Here is a tiny trained network, its code and every weight. The questions are about switching its units off for an input and a target symbol, where a switched-off unit gives its printed mean instead of its output.

import numpy as np


def w(rows, s, z=0):
    codes = np.array(rows[::2]) - 128.0
    scale = np.full(codes.shape[1], s)
    scale[-1] = z or s
    return codes * scale


def norm(h):
    return h / np.sqrt((h * h).mean(-1, keepdims=True) + 1e-5)


def f(y):
    return np.maximum(y, 0)


def softmax(a):
    e = np.exp(a - a.max(-1, keepdims=True))
    return e / e.sum(-1, keepdims=True)


def log_softmax(a):
    a = a - a.max(-1, keepdims=True)
    return a - np.log(np.exp(a).sum(-1, keepdims=True))


def net(x, mask):
    ids = ['βγδεζηθλμστψω'.index(c) for c in x.split()]
    T = len(ids)
    res = E[ids] + P[:T]
    r = norm(res)
    for j in range(2):
        rows = slice(4 * j, 4 * j + 4)
        q, k, v = (r @ M[0][rows].T for M in (Q, K, V))
        z = softmax(np.where(np.tri(T) > 0, q @ k.T / 4**0.5, -1e9)) @ v
        o = O[0][rows]
        res = res + np.where(mask[j], z, o[:, -1]) @ o[:, :-1]
    y = f(norm(res) @ A[0][:, :-1].T + A[0][:, -1])
    res = res + np.where(mask[2:14], y, B[0][:, -1]) @ B[0][:, :-1]
    return log_softmax(norm(res)[-1] @ U[:, :-1].T + U[:, -1])


Q, K, V, O, A, B = {}, {}, {}, {}, {}, {}
E = w([
[73,71,93],'β',
[105,177,161],'γ',
[162,32,129],'δ',
[89,49,105],'ε',
[102,176,161],'ζ',
[141,4,134],'η',
[163,131,159],'θ',
[75,71,100],'λ',
[157,133,90],'μ',
[169,128,171],'σ',
[170,130,174],'τ',
[53,68,201],'ψ',
[114,177,111],'ω',
],0.012)
P = w([
[183,67,251],'0',
[180,68,231],'1',
[166,70,213],'2',
[149,82,189],'3',
[147,82,174],'4',
[131,80,146],'5',
[121,79,130],'6',
[126,72,133],'7',
[104,78,115],'8',
[112,89,148],'9',
],0.0026)
Q[0] = w([
[89,252,210],'head 0',
[38,130,71],'head 0',
[102,71,154],'head 0',
[88,90,132],'head 0',
[46,73,53],'head 1',
[98,103,70],'head 1',
[55,128,203],'head 1',
[112,172,197],'head 1',
],0.018)
K[0] = w([
[144,202,2],'head 0',
[42,97,137],'head 0',
[89,102,104],'head 0',
[80,102,113],'head 0',
[102,177,28],'head 1',
[135,159,73],'head 1',
[45,126,135],'head 1',
[84,123,194],'head 1',
],0.019)
V[0] = w([
[253,124,69],'head 0',
[41,184,128],'head 0',
[138,60,154],'head 0',
[74,135,181],'head 0',
[117,124,131],'head 1',
[45,163,143],'head 1',
[66,80,185],'head 1',
[193,70,149],'head 1',
],0.0053)
O[0] = w([
[254,176,142,76],'head 0',
[56,138,59,51],'head 0',
[133,63,189,250],'head 0',
[59,134,132,165],'head 0',
[117,131,143,131],'head 1',
[102,175,211,100],'head 1',
[26,62,190,190],'head 1',
[113,27,57,194],'head 1',
],0.0053,0.0019)
A[0] = w([
[177,89,175,3],'neuron 0',
[121,153,123,90],'neuron 1',
[127,126,128,105],'neuron 2',
[67,185,105,136],'neuron 3',
[126,126,124,103],'neuron 4',
[133,192,108,105],'neuron 5',
[123,98,195,55],'neuron 6',
[224,189,201,68],'neuron 7',
[162,60,1,119],'neuron 8',
[129,19,138,118],'neuron 9',
[108,203,25,69],'neuron 10',
[193,103,158,36],'neuron 11',
],0.0083,0.0033)
B[0] = w([
[152,232,163,154],'neuron 0',
[130,115,100,132],'neuron 1',
[131,110,123,128],'neuron 2',
[186,172,71,167],'neuron 3',
[124,120,125,128],'neuron 4',
[172,97,73,139],'neuron 5',
[87,93,48,164],'neuron 6',
[34,46,221,169],'neuron 7',
[88,26,254,199],'neuron 8',
[203,226,57,254],'neuron 9',
[201,236,111,149],'neuron 10',
[99,211,186,159],'neuron 11',
],0.013,0.0059)
U = w([
[86,110,77,50],'β',
[62,179,128,135],'γ',
[213,127,134,42],'δ',
[140,72,56,208],'ε',
[38,188,137,156],'ζ',
[209,111,115,41],'η',
[137,172,176,3],'θ',
[90,117,83,59],'λ',
[129,60,212,186],'μ',
[138,174,178,37],'σ',
[124,165,172,26],'τ',
[11,100,121,173],'ψ',
[178,214,86,239],'ω',
],0.012,0.0036)

Each question gives the input, a string of symbols that net reads in full, and the target symbol t.
The units are the heads (4 rows each of Q, K, V and O) and the neurons (one row each of A and B). Each row of codes is followed by its name. A weight is (code - 128) times the scale printed after its matrix; where a second scale follows, it is the last column's (O, A, B and U).
mask holds one flag per unit, heads first, then neurons. A switched-off unit (its flag False) gives its mean, the last column of its rows in O or B, instead of its output. The means were averaged over made-up inputs and are rounded, as every weight is.
A unit's drop is (log p(t) with every unit on - log p(t) with that unit switched off) / (log p(t) with every unit on - log p(t) with every unit switched off).
The circuit of an input: a set's keep is (log p(t) with only the set's units on - log p(t) with every unit switched off) / (log p(t) with every unit on - log p(t) with every unit switched off). Starting from the 12 units with the biggest drops (on a tie, the unit counted first), units are removed one at a time, each time the one whose removal leaves the highest keep (on an exact tie, the one counted first), for as long as the keep stays at least 0.8.
circuit, biggest first: the units of the circuit, biggest drop first
top k neurons: the k neurons with the biggest drops, biggest first
which heads matter: for each layer, one digit per head in row order, 1 if its drop is at least 0.15 and else 0, layers parted by /
drop when u is switched off: that unit's drop, to one decimal
input ω ε δ, target ω: which heads matter => 00
input β η β ε β ω β ζ ε ε, target ω: which heads matter => 01
input μ ε μ σ μ μ, target μ: top neuron => (neuron 8)
input ε γ ψ β γ, target ψ: which heads matter => 01
input ω ω η, target ω: circuit, biggest first => (neuron 9; head 1)
input γ ζ ε δ ε σ ω ε ω δ, target ω: top 2 neurons => (neuron 8; neuron 9)
input ω ε μ ε ω ζ ε ζ λ, target ω: circuit, biggest first => (head 1; neuron 7)
input δ γ η ζ ζ γ ζ ζ η, target ω: which heads matter => 11
input ε ε λ σ μ γ, target μ: circuit, biggest first => (head 0; neuron 7)
input η γ λ η λ ε ω η λ, target ω: top 2 neurons => (neuron 8; neuron 7)
input θ ε μ ζ γ λ, target μ: top 2 neurons => (neuron 8; neuron 6)
input σ δ ω ω μ ε ζ β, target μ: top 3 neurons => (neuron 8; neuron 6; neuron 3)
input ζ ε μ ζ ε ω β, target ω: drop when head 1 is switched off => 1.1
input μ γ η θ, target μ: drop when neuron 7 is switched off => 1.3
input ζ β ψ, target ψ: drop when head 1 is switched off => 0.1
